Below are the code and all the weights of a small trained network. Each question names an input and a class and asks about switching units off, where a switched-off unit gives its printed mean instead of its output.

import numpy as np


def w(rows, s, z=0):
    codes = np.array(rows[::2]) - 128.0
    scale = np.full(codes.shape[1], s)
    scale[-1] = z or s
    return codes * scale


def f(y):
    return y / 2 * (1 + np.tanh(0.7978845608 * (y + 0.044715 * y**3)))


def log_softmax(a):
    a = a - a.max(-1, keepdims=True)
    return a - np.log(np.exp(a).sum(-1, keepdims=True))


def net(x, mask):
    res = np.array(x, float).reshape(1, 3) / 4 @ E
    y = f(res @ A[0][:, :-1].T + A[0][:, -1])
    res = res + np.where(mask, y, B[0][:, -1]) @ B[0][:, :-1]
    return log_softmax(res[-1] @ U[:, :-1].T + U[:, -1])


A, B = {}, {}
E = w([
[139,136,161,92,8,170,49],'x0',
[198,235,188,150,121,66,134],'x1',
[75,90,186,60,143,75,129],'x2',
],0.011)
A[0] = w([
[140,169,132,159,160,87,165,132],'neuron 1',
[110,138,178,116,161,7,171,214],'neuron 2',
[102,79,153,57,103,150,83,249],'neuron 3',
[150,171,165,109,92,146,82,152],'neuron 4',
[81,101,112,111,216,114,192,138],'neuron 5',
[112,129,172,142,163,50,178,193],'neuron 6',
[182,162,100,179,110,166,115,178],'neuron 7',
[161,172,133,166,158,118,144,253],'neuron 8',
[163,173,184,103,105,115,103,203],'neuron 9',
[166,168,118,180,121,135,140,177],'neuron 10',
[151,121,52,190,127,188,136,221],'neuron 11',
[43,39,80,88,124,154,123,217],'neuron 12',
[169,150,155,134,98,140,106,156],'neuron 13',
[186,210,189,134,84,113,101,218],'neuron 14',
[139,118,161,118,181,75,177,203],'neuron 15',
[136,160,165,96,57,128,90,176],'neuron 16',
[160,129,75,186,171,135,191,245],'neuron 17',
[168,172,149,161,155,105,175,173],'neuron 18',
],0.011,0.0045)
B[0] = w([
[164,182,98,111,74,170,192,189],'neuron 1',
[146,184,95,13,102,72,104,239],'neuron 2',
[92,59,215,48,38,109,83,202],'neuron 3',
[142,63,147,187,116,61,76,190],'neuron 4',
[73,94,96,136,227,37,128,231],'neuron 5',
[122,191,90,46,118,67,159,214],'neuron 6',
[180,166,185,149,121,177,36,185],'neuron 7',
[245,207,57,133,122,142,141,207],'neuron 8',
[199,75,77,169,86,92,101,206],'neuron 9',
[254,168,151,133,168,135,89,181],'neuron 10',
[126,175,148,217,86,207,152,200],'neuron 11',
[22,52,190,144,126,153,157,233],'neuron 12',
[166,102,159,164,154,89,77,174],'neuron 13',
[208,118,96,170,127,91,95,246],'neuron 14',
[149,161,73,38,143,57,154,211],'neuron 15',
[121,50,117,223,81,61,85,206],'neuron 16',
[155,198,77,191,201,204,182,228],'neuron 17',
[222,168,89,90,112,165,163,204],'neuron 18',
],0.0077,0.013)
U = w([
[88,117,84,202,182,144,224,133],'0',
[176,80,137,168,89,49,52,186],'1',
[89,91,109,111,212,106,166,110],'2',
[115,63,206,87,185,130,120,3],'3',
[63,86,208,127,2,216,142,196],'4',
[185,182,143,190,157,218,117,126],'5',
[93,141,169,28,128,75,109,103],'6',
[196,187,59,53,113,130,195,100],'7',
],0.0081,0.0028)

Each question gives the input, the list of numbers given to net, and the class t.
The units are the neurons (one row each of A and B). Each row of codes is followed by its name. A weight is (code - 128) times the scale printed after its matrix; where a second scale follows, it is the last column's (A, B and U).
mask holds one flag per neuron, in row order. A switched-off neuron (its flag False) gives its mean, the last column of its row in B, instead of its output. The means were averaged over made-up inputs and are rounded, as every weight is.
A unit's drop is (log p(t) with every unit on - log p(t) with that unit switched off) / (log p(t) with every unit on - log p(t) with every unit switched off).
The circuit of an input: a set's keep is (log p(t) with only the set's units on - log p(t) with every unit switched off) / (log p(t) with every unit on - log p(t) with every unit switched off). Starting from the 12 units with the biggest drops (on a tie, the unit counted first), units are removed one at a time, each time the one whose removal leaves the highest keep (on an exact tie, the one counted first), for as long as the keep stays at least 0.8.
units of the circuit, in order: the units of the circuit, biggest drop first
unit that matters most: the unit with the biggest drop
k most important neurons: the k neurons with the biggest drops, biggest first
drop of u: that unit's drop, to one decimal
input [1,-8,8], class 4: unit that matters most : neuron 12
input [-8,-3,-2], class 0: units of the circuit, in order : neuron 5; neuron 17
input [0,4,5], class 7: units of the circuit, in order : neuron 12; neuron 2
input [3,-1,-5], class 5: units of the circuit, in order : neuron 11; neuron 2
input [-4,-4,1], class 2: units of the circuit, in order : neuron 5; neuron 8
input [-3,-6,6], class 3: 3 most important neurons : neuron 12; neuron 3; neuron 8
input [-2,-5,4], class 3: 2 most important neurons : neuron 12; neuron 3
input [-5,-4,-6], class 5: 2 most important neurons : neuron 11; neuron 7
input [4,-1,-6], class 5: 2 most important neurons : neuron 11; neuron 5
input [-4,-8,-1], class 0: drop of neuron 11 : 0.1
input [-1,-2,4], class 6: drop of neuron 17 : 0.1
input [3,0,-5], class 5: drop of neuron 18 : -0.1
